Below is a small trained network, with its code and all its weights. Each question gives an input and a class and asks what happens when units are switched off, that is, made to give their printed mean instead of their output.

import numpy as np


def w(rows, s, z=0):
    codes = np.array(rows[::2]) - 128.0
    scale = np.full(codes.shape[1], s)
    scale[-1] = z or s
    return codes * scale


def norm(h):
    return h / np.sqrt((h * h).mean(-1, keepdims=True) + 1e-5)


def f(y):
    return y / 2 * (1 + np.tanh(0.7978845608 * (y + 0.044715 * y**3)))


def log_softmax(a):
    a = a - a.max(-1, keepdims=True)
    return a - np.log(np.exp(a).sum(-1, keepdims=True))


def net(x, mask):
    res = np.array(x, float).reshape(1, 7) / 4 @ E
    u = 0
    for l in range(3):
        y = f(norm(res) @ A[l][:, :-1].T + A[l][:, -1])
        res = res + np.where(mask[u : u + 6], y, B[l][:, -1]) @ B[l][:, :-1]
        u += 6
    return log_softmax(norm(res)[-1] @ U[:, :-1].T + U[:, -1])


A, B = {}, {}
E = w([
[79,112,188,162],'x0',
[172,149,123,95],'x1',
[205,143,153,110],'x2',
[117,12,147,113],'x3',
[141,129,2,75],'x4',
[65,120,144,60],'x5',
[133,57,137,66],'x6',
],0.0068)
A[0] = w([
[233,20,23,111,110],'0.n0',
[28,104,187,31,100],'0.n1',
[223,179,179,254,79],'0.n2',
[218,136,89,165,116],'0.n3',
[195,70,132,169,10],'0.n4',
[84,209,142,193,34],'0.n5',
],0.0055,0.0011)
B[0] = w([
[254,181,28,114,245],'0.n0',
[96,59,56,43,232],'0.n1',
[123,215,166,43,250],'0.n2',
[96,126,208,69,173],'0.n3',
[207,148,25,178,128],'0.n4',
[223,119,166,104,180],'0.n5',
],0.006,0.0021)
A[1] = w([
[88,138,138,86,243],'1.n0',
[206,144,115,141,16],'1.n1',
[199,99,64,183,145],'1.n2',
[211,82,148,105,29],'1.n3',
[85,82,148,246,204],'1.n4',
[95,135,83,42,251],'1.n5',
],0.013,0.002)
B[1] = w([
[124,112,127,178,186],'1.n0',
[178,109,122,86,173],'1.n1',
[195,104,121,64,193],'1.n2',
[123,112,101,131,169],'1.n3',
[22,232,82,2,195],'1.n4',
[121,45,96,220,254],'1.n5',
],0.0083,0.0057)
A[2] = w([
[91,80,143,121,34],'2.n0',
[99,104,114,162,237],'2.n1',
[100,106,122,146,31],'2.n2',
[173,247,144,128,109],'2.n3',
[143,148,194,157,254],'2.n4',
[122,127,115,207,34],'2.n5',
],0.013,0.0013)
B[2] = w([
[20,9,163,8,162],'2.n0',
[196,153,247,130,174],'2.n1',
[168,144,116,46,141],'2.n2',
[189,190,254,125,253],'2.n3',
[205,73,153,228,170],'2.n4',
[136,255,70,168,145],'2.n5',
],0.0054,0.0059)
U = w([
[169,62,39,124,87],'0',
[41,2,145,119,148],'1',
[89,159,48,236,49],'2',
[159,216,236,175,194],'3',
[211,129,103,92,165],'4',
[97,117,183,200,3],'5',
[4,171,161,85,152],'6',
],0.012,0.005)

Each question gives the input, the list of numbers given to net, and the class t.
The units are the neurons (one row each of A and B). Each row of codes is followed by its name. A weight is (code - 128) times the scale printed after its matrix; where a second scale follows, it is the last column's (A, B and U).
mask holds one flag per neuron, layer by layer. A switched-off neuron (its flag False) gives its mean, the last column of its row in B, instead of its output. The means were averaged over made-up inputs and are rounded, as every weight is.
A unit's drop is (log p(t) with every unit on - log p(t) with that unit switched off) / (log p(t) with every unit on - log p(t) with every unit switched off).
The circuit of an input: a set's keep is (log p(t) with only the set's units on - log p(t) with every unit switched off) / (log p(t) with every unit on - log p(t) with every unit switched off). Starting from the 12 units with the biggest drops (on a tie, the unit counted first), units are removed one at a time, each time the one whose removal leaves the highest keep (on an exact tie, the one counted first), for as long as the keep stays at least 0.8.
units of the circuit, in order: the units of the circuit, biggest drop first
k most important neurons: the k neurons with the biggest drops, biggest first
k most important neurons of layer l: the k neurons of layer l with the biggest drops, biggest first
drop of u: that unit's drop, to one decimal
input [-5,3,-1,1,-2,7,-7], class 2: units of the circuit, in order -> [1.n5]
input [-5,-5,-5,-7,-1,-8,6], class 3: 4 most important neurons -> [0.n2; 0.n1; 2.n3; 0.n3]
input [-7,8,-3,-8,-2,3,6], class 0: 2 most important neurons -> [1.n5; 2.n3]
input [5,-7,6,-1,-2,2,2], class 6: 2 most important neurons of layer 1 -> [1.n4; 1.n5]
input [7,1,3,6,-5,-1,3], class 6: units of the circuit, in order -> [1.n4; 1.n5]
input [6,-1,-1,7,7,-4,-4], class 4: units of the circuit, in order -> [1.n2; 0.n1]
input [-3,-4,4,6,-4,2,-8], class 6: 2 most important neurons of layer 0 -> [0.n0; 0.n3]
input [6,-4,4,-1,6,5,-7], class 2: 2 most important neurons -> [2.n3; 2.n5]
input [-1,6,-2,-5,7,5,2], class 2: 2 most important neurons of layer 1 -> [1.n5; 1.n2]
input [-5,-2,-4,-6,-3,2,5], class 0: 2 most important neurons of layer 0 -> [0.n1; 0.n2]
input [2,4,-5,-4,0,5,1], class 1: 3 most important neurons -> [0.n1; 2.n0; 0.n0]
input [2,3,-3,-8,0,6,4], class 1: 3 most important neurons of layer 0 -> [0.n1; 0.n0; 0.n4]
input [3,-8,7,4,0,0,-6], class 6: 2 most important neurons -> [1.n4; 0.n0]
input [7,-3,1,6,2,-6,-6], class 6: units of the circuit, in order -> [1.n4]
input [5,-3,-5,1,-8,-4,7], class 6: drop of 1.n5 -> 0.1
input [8,-6,4,3,-6,-3,7], class 6: drop of 1.n4 -> 0.8
input [6,5,0,3,-5,-1,4], class 6: drop of 0.n4 -> 0.0
input [2,6,-4,7,-4,1,-4], class 6: drop of 1.n4 -> 0.6
